Below are the code and all the weights of a small trained network. Each question names an input and a class and asks about switching units off, where a switched-off unit gives its printed mean instead of its output.

import numpy as np


def w(rows, s, z=0):
    codes = np.array(rows[::2]) - 128.0
    scale = np.full(codes.shape[1], s)
    scale[-1] = z or s
    return codes * scale


def norm(h):
    return h / np.sqrt((h * h).mean(-1, keepdims=True) + 1e-5)


def f(y):
    return np.maximum(y, 0)


def log_softmax(a):
    a = a - a.max(-1, keepdims=True)
    return a - np.log(np.exp(a).sum(-1, keepdims=True))


def net(x, mask):
    res = np.array(x, float).reshape(1, 6) / 4 @ E
    u = 0
    for l in range(3):
        y = f(norm(res) @ A[l][:, :-1].T + A[l][:, -1])
        res = res + np.where(mask[u : u + 5], y, B[l][:, -1]) @ B[l][:, :-1]
        u += 5
    return log_softmax(norm(res)[-1] @ U[:, :-1].T + U[:, -1])


A, B = {}, {}
E = w([
[134,131,127,129,128,134,133,129],'x0',
[51,189,191,110,118,120,216,211],'x1',
[191,187,151,151,7,151,87,119],'x2',
[130,133,127,128,129,128,130,124],'x3',
[123,88,137,5,131,145,123,108],'x4',
[131,126,129,129,127,126,129,129],'x5',
],0.012)
A[0] = w([
[147,25,33,165,254,137,71,108,89],'L0N1',
[183,87,104,88,83,201,112,73,60],'L0N2',
[136,82,131,63,158,128,140,108,1],'L0N3',
[116,111,104,253,119,123,130,178,245],'L0N4',
[31,132,150,210,178,54,223,159,101],'L0N5',
],0.0063,0.004)
B[0] = w([
[121,116,4,135,31,85,246,108,254],'L0N1',
[242,139,67,140,101,130,111,223,178],'L0N2',
[70,29,54,77,53,205,135,149,158],'L0N3',
[78,229,82,191,145,96,104,69,247],'L0N4',
[168,254,83,100,232,136,146,208,253],'L0N5',
],0.0069,0.0062)
A[1] = w([
[129,189,250,106,87,119,126,180,75],'L1N1',
[141,102,92,112,207,94,121,105,185],'L1N2',
[166,122,125,145,114,134,61,92,145],'L1N3',
[126,172,102,209,141,127,148,111,52],'L1N4',
[69,120,142,117,200,139,143,196,5],'L1N5',
],0.015,0.0012)
B[1] = w([
[106,68,27,120,89,155,162,93,248],'L1N1',
[100,145,103,144,40,197,172,138,206],'L1N2',
[157,136,247,94,159,116,94,172,186],'L1N3',
[75,105,143,179,122,66,71,145,254],'L1N4',
[194,143,200,146,186,97,86,93,237],'L1N5',
],0.012,0.0093)
A[2] = w([
[117,135,101,199,65,71,51,59,90],'L2N1',
[66,114,17,156,71,165,143,127,152],'L2N2',
[200,103,128,37,129,192,192,134,204],'L2N3',
[130,81,247,71,185,134,171,46,3],'L2N4',
[150,127,189,105,112,116,47,176,99],'L2N5',
],0.011,0.0046)
B[2] = w([
[127,68,184,105,91,100,198,162,213],'L2N1',
[82,84,41,83,84,94,183,190,253],'L2N2',
[141,138,128,48,164,242,70,5,229],'L2N3',
[10,239,171,169,99,168,102,63,159],'L2N4',
[178,97,178,215,168,165,94,172,163],'L2N5',
],0.012)
U = w([
[68,99,53,182,80,57,210,216,149],'0',
[113,72,38,53,99,205,159,90,209],'1',
[116,218,135,192,251,71,143,156,133],'2',
[76,222,171,103,201,189,109,54,122],'3',
[160,80,226,212,108,101,95,174,131],'4',
[230,120,144,101,148,221,24,116,3],'5',
],0.019,0.0038)

Each question gives the input, the list of numbers given to net, and the class t.
The units are the neurons (one row each of A and B). Each row of codes is followed by its name. A weight is (code - 128) times the scale printed after its matrix; where a second scale follows, it is the last column's (A, B and U).
mask holds one flag per neuron, layer by layer. A switched-off neuron (its flag False) gives its mean, the last column of its row in B, instead of its output. The means were averaged over made-up inputs and are rounded, as every weight is.
A unit's drop is (log p(t) with every unit on - log p(t) with that unit switched off) / (log p(t) with every unit on - log p(t) with every unit switched off).
The circuit of an input: a set's keep is (log p(t) with only the set's units on - log p(t) with every unit switched off) / (log p(t) with every unit on - log p(t) with every unit switched off). Starting from the 12 units with the biggest drops (on a tie, the unit counted first), units are removed one at a time, each time the one whose removal leaves the highest keep (on an exact tie, the one counted first), for as long as the keep stays at least 0.8.
units of the circuit, in order: the units of the circuit, biggest drop first
k most important neurons: the k neurons with the biggest drops, biggest first
k most important neurons of layer l: the k neurons of layer l with the biggest drops, biggest first
drop when u is switched off: that unit's drop, to one decimal
input [-3,-6,2,6,4,8], class 5: units of the circuit, in order : L1N3
input [6,5,0,4,8,-4], class 3: units of the circuit, in order : L1N5, L2N4
input [5,-7,8,0,0,1], class 4: units of the circuit, in order : L2N3, L1N1
input [3,1,-7,1,-2,8], class 2: 2 most important neurons : L1N5, L0N5
input [6,1,-3,7,-5,3], class 2: 2 most important neurons : L0N5, L1N1
input [8,1,-5,-1,-2,5], class 2: 3 most important neurons : L0N5, L1N1, L1N5
input [-8,0,7,2,8,4], class 5: 2 most important neurons of layer 1 : L1N3, L1N2
input [5,0,6,7,-1,2], class 4: 2 most important neurons of layer 1 : L1N3, L1N2
input [-5,-3,1,7,-4,-8], class 4: 3 most important neurons : L1N1, L1N3, L2N2
input [-8,3,-2,4,1,6], class 3: 3 most important neurons : L1N5, L0N4, L1N4
input [-5,-5,0,-1,-1,3], class 0: 2 most important neurons : L0N1, L1N5
input [-4,7,0,-7,6,-1], class 3: 2 most important neurons of layer 1 : L1N5, L1N2
input [-2,-8,-6,8,0,4], class 0: 2 most important neurons of layer 2 : L2N2, L2N3
input [-1,7,-6,5,-1,-5], class 2: 2 most important neurons : L2N3, L0N5
input [7,4,-4,-4,1,5], class 3: most important neuron : L1N4
input [1,4,-1,2,-6,4], class 2: 2 most important neurons : L0N5, L2N2
input [-3,-7,5,-8,0,8], class 4: drop when L2N3 is switched off : 0.2
input [-4,-3,2,-8,-7,-8], class 4: drop when L1N1 is switched off : 0.1
input [-6,-8,5,7,3,-1], class 5: drop when L1N4 is switched off : 0.3
input [4,-3,2,6,3,7], class 5: most important neuron of layer 1 : L1N4
